Below is a small trained network, with its code and all its weights. Each question gives an input and a class and asks what happens when units are switched off, that is, made to give their printed mean instead of their output.

import numpy as np


def w(rows, s, z=0):
    codes = np.array(rows[::2]) - 128.0
    scale = np.full(codes.shape[1], s)
    scale[-1] = z or s
    return codes * scale


def f(y):
    return np.maximum(y, 0)


def log_softmax(a):
    a = a - a.max(-1, keepdims=True)
    return a - np.log(np.exp(a).sum(-1, keepdims=True))


def net(x, mask):
    res = np.array(x, float).reshape(1, 7) / 4 @ E
    y = f(res @ A[0][:, :-1].T + A[0][:, -1])
    res = res + np.where(mask, y, B[0][:, -1]) @ B[0][:, :-1]
    return log_softmax(res[-1] @ U[:, :-1].T + U[:, -1])


A, B = {}, {}
E = w([
[41,194,89,138,149,124,189],'x0',
[109,81,122,102,53,73,103],'x1',
[126,178,97,121,89,32,166],'x2',
[86,103,116,91,90,191,118],'x3',
[150,197,180,2,79,118,156],'x4',
[188,135,98,103,148,100,42],'x5',
[231,122,82,153,43,106,207],'x6',
],0.0086)
A[0] = w([
[154,83,132,142,131,141,83,95],'N0',
[112,174,165,93,154,92,160,88],'N1',
[112,103,138,126,94,186,167,5],'N2',
[137,104,92,111,124,112,146,34],'N3',
[207,156,109,93,170,116,104,110],'N4',
[180,192,111,76,191,113,88,156],'N5',
[112,109,133,160,169,119,144,46],'N6',
[172,56,154,149,123,114,79,49],'N7',
[90,119,128,211,168,138,135,142],'N8',
[133,112,126,129,113,141,114,167],'N9',
[169,111,58,152,70,87,139,40],'N10',
[184,177,120,93,172,115,109,30],'N11',
[158,92,162,169,96,108,103,241],'N12',
[178,6,157,164,127,116,95,65],'N13',
[151,83,112,118,84,205,200,131],'N14',
[127,158,131,126,99,48,206,96],'N15',
[22,97,110,79,174,134,66,84],'N16',
[121,118,131,111,122,134,76,89],'N17',
[101,131,161,109,89,139,197,153],'N18',
[85,109,100,193,226,117,146,94],'N19',
[131,134,117,122,85,78,175,124],'N20',
[120,124,122,118,114,158,129,57],'N21',
[169,122,72,156,42,51,144,45],'N22',
[147,117,102,132,118,102,133,88],'N23',
[74,153,142,118,103,133,69,59],'N24',
[120,121,137,107,147,80,184,74],'N25',
[92,135,124,249,180,143,125,71],'N26',
[150,98,147,136,130,123,111,90],'N27',
[44,126,127,76,121,129,107,107],'N28',
[98,143,132,155,127,144,104,184],'N29',
],0.014,0.003)
B[0] = w([
[133,104,114,93,97,96,91,176],'N0',
[107,98,181,138,46,95,77,192],'N1',
[120,103,112,132,128,218,149,164],'N2',
[130,135,104,131,142,125,140,144],'N3',
[197,104,191,150,154,119,142,185],'N4',
[190,122,216,144,170,160,156,206],'N5',
[134,83,121,158,115,121,125,163],'N6',
[170,126,122,63,107,86,80,187],'N7',
[135,66,98,175,155,123,131,212],'N8',
[141,121,123,105,118,137,119,150],'N9',
[139,200,71,120,191,103,189,202],'N10',
[177,113,197,153,149,139,150,174],'N11',
[168,137,86,101,112,124,100,187],'N12',
[166,137,98,54,74,86,61,213],'N13',
[159,134,84,123,101,253,138,202],'N14',
[91,197,132,179,65,80,104,217],'N15',
[26,166,134,73,218,141,161,247],'N16',
[131,129,135,78,151,124,132,161],'N17',
[116,112,143,135,51,180,102,193],'N18',
[114,35,113,199,133,102,111,229],'N19',
[97,178,114,162,115,92,152,192],'N20',
[140,135,119,138,137,150,137,141],'N21',
[137,239,63,164,194,101,171,223],'N22',
[126,145,110,113,158,117,166,155],'N23',
[95,143,143,74,154,121,152,178],'N24',
[96,130,132,124,72,93,128,165],'N25',
[124,47,78,190,148,106,130,229],'N26',
[147,120,121,105,120,115,113,152],'N27',
[66,153,158,87,158,147,127,205],'N28',
[121,96,119,119,137,100,142,171],'N29',
],0.026,0.013)
U = w([
[180,136,232,124,152,140,162,102],'0',
[142,211,96,157,123,101,198,185],'1',
[183,138,110,42,128,113,78,53],'2',
[106,35,82,172,183,114,129,128],'3',
[123,134,101,113,89,254,159,23],'4',
[28,121,171,60,185,154,142,254],'5',
[68,178,183,168,40,121,150,60],'6',
],0.0069,0.0011)

Each question gives the input, the list of numbers given to net, and the class t.
The units are the neurons (one row each of A and B). Each row of codes is followed by its name. A weight is (code - 128) times the scale printed after its matrix; where a second scale follows, it is the last column's (A, B and U).
mask holds one flag per neuron, in row order. A switched-off neuron (its flag False) gives its mean, the last column of its row in B, instead of its output. The means were averaged over made-up inputs and are rounded, as every weight is.
A unit's drop is (log p(t) with every unit on - log p(t) with that unit switched off) / (log p(t) with every unit on - log p(t) with every unit switched off).
The circuit of an input: a set's keep is (log p(t) with only the set's units on - log p(t) with every unit switched off) / (log p(t) with every unit on - log p(t) with every unit switched off). Starting from the 12 units with the biggest drops (on a tie, the unit counted first), units are removed one at a time, each time the one whose removal leaves the highest keep (on an exact tie, the one counted first), for as long as the keep stays at least 0.8.
circuit, biggest first: the units of the circuit, biggest drop first
unit that matters most: the unit with the biggest drop
top k neurons: the k neurons with the biggest drops, biggest first
drop when u is switched off: that unit's drop, to one decimal
input [-8,8,2,6,-5,-2,8], class 2: top 3 neurons -> (N13, N7, N12)
input [6,3,7,8,-5,-7,0], class 6: unit that matters most -> N15
input [-1,8,4,-4,0,-5,-6], class 5: top 2 neurons -> (N16, N28)
input [-3,-3,-7,4,4,3,6], class 4: top 2 neurons -> (N14, N2)
input [-8,-7,8,0,6,8,4], class 0: top 2 neurons -> (N5, N4)
input [-8,-5,1,-2,-3,2,-7], class 2: top 2 neurons -> (N13, N7)
input [8,0,-2,2,-2,3,-5], class 5: top 3 neurons -> (N16, N28, N24)
input [7,7,0,3,7,-6,8], class 6: top 3 neurons -> (N18, N15, N1)
input [-7,-2,4,3,8,4,-8], class 0: top 3 neurons -> (N5, N4, N11)
input [-7,-7,3,3,5,-7,-5], class 4: drop when N20 is switched off -> 0.1
input [-8,-3,4,5,-1,-3,-6], class 5: drop when N16 is switched off -> 0.2
input [-8,-7,-8,-4,4,-6,8], class 4: drop when N14 is switched off -> 2.5
input [-6,-1,3,-6,1,0,-6], class 0: drop when N5 is switched off -> 0.2
input [-2,4,-3,0,-2,5,-8], class 5: circuit, biggest first -> (N16)
input [8,0,0,-1,5,3,-3], class 5: top 2 neurons -> (N28, N16)
